Here is a tiny trained network, its code and every weight. The questions are about switching its units off for an input and a class, where a switched-off unit gives its printed mean instead of its output.

import numpy as np


def w(rows, s, z=0):
    codes = np.array(rows[::2]) - 128.0
    scale = np.full(codes.shape[1], s)
    scale[-1] = z or s
    return codes * scale


def norm(h):
    return h / np.sqrt((h * h).mean(-1, keepdims=True) + 1e-5)


def f(y):
    return np.maximum(y, 0)


def log_softmax(a):
    a = a - a.max(-1, keepdims=True)
    return a - np.log(np.exp(a).sum(-1, keepdims=True))


def net(x, mask):
    res = np.array(x, float).reshape(1, 7) / 4 @ E
    u = 0
    for l in range(2):
        y = f(norm(res) @ A[l][:, :-1].T + A[l][:, -1])
        res = res + np.where(mask[u : u + 5], y, B[l][:, -1]) @ B[l][:, :-1]
        u += 5
    return log_softmax(norm(res)[-1] @ U[:, :-1].T + U[:, -1])


A, B = {}, {}
E = w([
[139,98,126,133,172,89,55,6,10,165],'x0',
[132,58,167,125,30,151,110,145,141,156],'x1',
[142,39,100,122,99,158,197,110,69,120],'x2',
[122,199,189,130,164,167,81,193,81,57],'x3',
[149,168,116,2,234,166,93,56,97,35],'x4',
[77,191,218,142,90,28,141,65,119,85],'x5',
[104,5,200,148,132,51,122,119,113,145],'x6',
],0.0041)
A[0] = w([
[147,90,138,146,57,121,175,68,94,95,131],'0.n1',
[66,240,161,135,40,63,121,127,183,115,104],'0.n2',
[123,253,117,43,169,112,139,73,100,74,61],'0.n3',
[124,26,118,108,74,110,73,28,38,117,4],'0.n4',
[125,26,109,99,173,175,113,158,140,90,64],'0.n5',
],0.0042,0.0028)
B[0] = w([
[118,121,190,107,136,71,146,116,91,225,196],'0.n1',
[162,141,130,216,93,149,125,188,133,80,225],'0.n2',
[71,191,117,77,144,142,57,113,178,78,253],'0.n3',
[228,126,105,1,121,149,97,154,69,168,222],'0.n4',
[68,80,126,192,80,113,163,164,127,128,182],'0.n5',
],0.0071,0.0034)
A[1] = w([
[122,46,217,126,191,2,107,139,113,146,91],'1.n1',
[74,93,231,190,87,51,130,102,167,134,16],'1.n2',
[142,116,76,94,95,229,220,198,213,160,8],'1.n3',
[107,97,171,169,105,109,107,170,71,135,91],'1.n4',
[137,132,49,214,148,154,115,155,55,170,152],'1.n5',
],0.0056,0.0018)
B[1] = w([
[91,129,221,20,28,23,225,131,64,139,254],'1.n1',
[37,97,3,105,229,146,144,30,216,76,219],'1.n2',
[42,41,93,151,224,145,137,204,21,37,241],'1.n3',
[128,196,145,58,106,88,210,81,209,83,209],'1.n4',
[237,121,119,183,27,85,94,109,135,186,218],'1.n5',
],0.0053,0.0037)
U = w([
[133,229,170,177,97,138,96,184,187,83,138],'0',
[108,31,77,189,156,184,143,211,119,109,176],'1',
[179,145,76,245,106,89,111,68,165,209,91],'2',
[44,89,162,133,99,43,204,98,177,106,164],'3',
[108,192,117,55,252,164,62,87,108,68,177],'4',
[128,118,164,174,191,161,126,84,149,170,2],'5',
[180,80,176,74,78,65,143,95,57,224,164],'6',
[188,96,123,108,141,206,77,84,122,161,52],'7',
],0.011,0.0051)

Each question gives the input, the list of numbers given to net, and the class t.
The units are the neurons (one row each of A and B). Each row of codes is followed by its name. A weight is (code - 128) times the scale printed after its matrix; where a second scale follows, it is the last column's (A, B and U).
mask holds one flag per neuron, layer by layer. A switched-off neuron (its flag False) gives its mean, the last column of its row in B, instead of its output. The means were averaged over made-up inputs and are rounded, as every weight is.
A unit's drop is (log p(t) with every unit on - log p(t) with that unit switched off) / (log p(t) with every unit on - log p(t) with every unit switched off).
The circuit of an input: a set's keep is (log p(t) with only the set's units on - log p(t) with every unit switched off) / (log p(t) with every unit on - log p(t) with every unit switched off). Starting from all 10 units, units are removed one at a time, each time the one whose removal leaves the highest keep (on an exact tie, the one counted first), for as long as the keep stays at least 0.8.
units of the circuit, in order: the units of the circuit, biggest drop first
unit that matters most: the unit with the biggest drop
top k neurons: the k neurons with the biggest drops, biggest first
top k neurons in layer l: the k neurons of layer l with the biggest drops, biggest first
drop when u is switched off: that unit's drop, to one decimal
input [-8,-4,1,-5,-8,7,-3], class 1: units of the circuit, in order -> 1.n3, 1.n1, 0.n2
input [-1,-2,-7,-7,6,-3,6], class 3: units of the circuit, in order -> 0.n4, 1.n1
input [-3,-8,-6,-1,4,-5,8], class 3: units of the circuit, in order -> 1.n1, 0.n5
input [-4,6,1,-1,7,-8,-6], class 1: units of the circuit, in order -> 1.n3, 0.n5
input [-6,-3,4,-8,1,0,1], class 1: units of the circuit, in order -> 1.n3
input [-2,2,8,5,1,-2,3], class 3: top 2 neurons in layer 0 -> 0.n5, 0.n1
input [-2,3,-6,3,1,-5,3], class 1: units of the circuit, in order -> 1.n3, 0.n3
input [-3,8,-3,-5,7,6,-2], class 0: top 2 neurons -> 0.n2, 1.n3
input [-8,-1,-3,7,2,-6,-6], class 1: top 2 neurons in layer 1 -> 1.n3, 1.n4
input [3,0,-7,-2,0,0,2], class 3: top 2 neurons in layer 0 -> 0.n4, 0.n3
input [7,-1,-7,-6,2,-8,2], class 6: units of the circuit, in order -> 0.n3, 1.n2
input [-8,3,5,-7,-8,3,-7], class 1: top 2 neurons -> 1.n3, 1.n1
input [-3,-1,-6,-8,-4,6,-4], class 2: top 3 neurons in layer 1 -> 1.n1, 1.n2, 1.n4
input [-3,3,-1,-3,8,-8,2], class 1: unit that matters most -> 0.n5
input [-4,8,-1,2,4,-5,-8], class 1: drop when 1.n3 is switched off -> 0.4
input [-7,-3,0,-1,1,-1,2], class 1: drop when 1.n3 is switched off -> 0.1
input [-8,7,4,0,1,1,-2], class 1: drop when 1.n3 is switched off -> 0.3
input [6,8,-5,3,2,-7,-5], class 7: drop when 0.n2 is switched off -> 0.1
